After every row comes roughly how far along a hidden order it lies, from 0 to 15.
[ -7.0 -21.7  29.4  12.1   0.9  16.0  27.0   3.5  27.8  24.0  23.5  -8.8
   7.0   8.5   4.9  12.8   9.0 -32.1 -29.8 -20.2 -27.3  -6.8  35.4 -31.7
  -8.5  -9.3  -9.0  21.5  14.5   0.2  24.0  31.6  26.0   7.8   3.9 -16.2
  10.9   4.7  -4.4  12.8   0.0]  9
[  9.4  44.4 -23.2 -15.0  18.5   3.1 -24.9  -6.3 -14.9 -18.8 -11.1 -23.8
  14.4   2.0  -6.8 -15.6  -8.7  42.7  -3.9  -1.1  14.7   5.7 -45.1  27.5
  -3.7   7.3  -3.0 -15.0 -19.8  10.5 -17.6  -9.6 -25.9   6.2 -12.8  -7.7
 -10.7  -4.3  -0.2 -28.7  -4.5]  8
[ 22.2  11.8 -28.3  -3.1  19.6  -2.3 -22.2   0.6 -15.2   9.8  -6.8 -13.6
  22.0  18.2 -36.2 -14.6 -14.7  18.7 -15.1   1.7  15.5  -2.6 -16.2  48.9
 -12.0 -15.3   3.2 -17.4  -2.2  -4.5 -37.7   2.5  -1.2  -9.8   1.8   6.2
  -8.7  10.8  -1.9 -15.3   2.4]  8
[  0.7   7.2  35.7   6.9  -8.3 -14.7  29.6 -20.2  -0.1 -14.3 -21.6 -18.4
  -1.0   4.3  77.5  17.5  24.3   1.5   1.9 -12.0 -13.0   1.8   0.5 -29.7
  10.8  11.0   9.7  -8.8  19.2   8.6  16.5 -14.9  -3.2   9.0  12.3  11.3
 -15.3   9.4  -4.9 -10.3 -22.5]  15
[  3.2 -14.9   7.2  31.4  -6.8   3.3  52.4  -0.5  -0.5  -9.6  12.5  20.3
 -10.6 -17.0  26.4  28.7  27.2  -9.1  12.6 -18.0   4.3   2.5  24.0 -17.5
  18.3   8.7  30.5   2.9   2.6   2.2   7.7 -16.3  22.2   6.9 -12.4 -22.1
  10.9   3.7   4.0   2.6  -8.4]  8
[ 20.4  -3.9   3.0  -1.7  13.2   4.4  -2.1  21.1  -1.0  22.0 -10.1  -6.4
  -7.2  -1.6  -3.1  -6.3  -9.3  -2.0 -30.5  12.7  -3.1 -15.4   4.3   8.9
   3.2   1.6 -22.6   6.7  -0.6  -3.7 -36.5   8.5  -0.9 -11.0  18.9  14.8
   2.8   8.9   1.3   5.5   3.3]  6
[ 22.1   9.0  16.1  -1.7  12.4  19.4   2.3 -13.2   4.4   7.2  26.3 -19.5
  27.0  23.4 -22.8   3.4  -8.2   8.1 -21.1 -20.9  10.7   8.3 -12.4  14.6
   1.9 -25.0  16.5  -2.9  -6.6   5.4   2.2  -7.2  12.6  -4.7   3.1  -4.3
  -4.9   8.6  -7.9  -3.2   6.5]  13
[ 24.8  32.6 -41.6   0.6  15.3 -11.7 -10.4   7.9 -34.0  -3.6  -9.4  11.0
   1.6  -1.6  -4.8 -11.4   1.2  34.6  14.4   7.1  22.8   5.9 -21.0  47.5
  10.7   4.7  23.1 -31.2 -10.1  -1.0 -33.2 -25.5 -10.7   1.8 -12.0  -0.3
  -8.8  -0.6  -1.8 -21.5  -2.3]  7
[ -8.8 -28.4 -17.3 -14.1   7.6  54.9  12.9  22.8   9.9  16.4  32.5  -4.2
  31.6 -43.2 -99.9  15.9 -26.5  -6.7   5.0  12.5  13.8   0.2  -3.8 -25.8
 -10.2  -2.7   4.2  40.0 -41.9  -3.1 -27.4  27.0  17.3 -35.8   6.7 -25.0
   9.6  14.4  15.0   3.5  25.4]  0
[ -0.2  36.2  -8.4 -33.7  17.4  18.0 -27.0 -11.8 -10.7  -9.4  -8.0 -32.4
  28.9  -1.1 -19.9  -2.9 -12.5  31.4   0.2   4.7  10.8  10.2 -41.9  -3.5
  -7.9   2.2  -5.5  -5.5 -22.4  10.0 -11.1  -1.9 -25.2 -18.6   8.4   0.3
 -13.4  10.9   0.3 -25.1   2.8]  11
[ 33.9  -6.8   4.4  14.5   9.4   0.2 -26.7  14.4   7.9  15.1  16.1 -40.8
  18.0  24.4 -31.2 -26.3 -23.4   2.1 -47.2   1.9   6.5 -16.2  -0.6  33.0
  -1.5 -16.5 -15.7  -5.7   3.0   6.3 -24.5  16.6  11.4  14.6   7.5   8.4
  -1.7  -6.0  -7.4   6.5   3.6]  6
[ 26.2  14.9 -37.0  23.3   4.3 -36.6 -35.5  31.1  -4.3 -10.2 -24.4 -37.9
 -21.5  -3.1  -4.4 -41.5 -11.9  17.4 -12.1  17.0   0.3 -14.4 -13.8  60.1
   4.0  14.7 -22.4 -11.6  -1.3   7.5 -28.7  -7.3  -4.2  57.4 -17.5  -1.3
  -2.7 -39.0  -4.3  -9.3  -6.2]  0
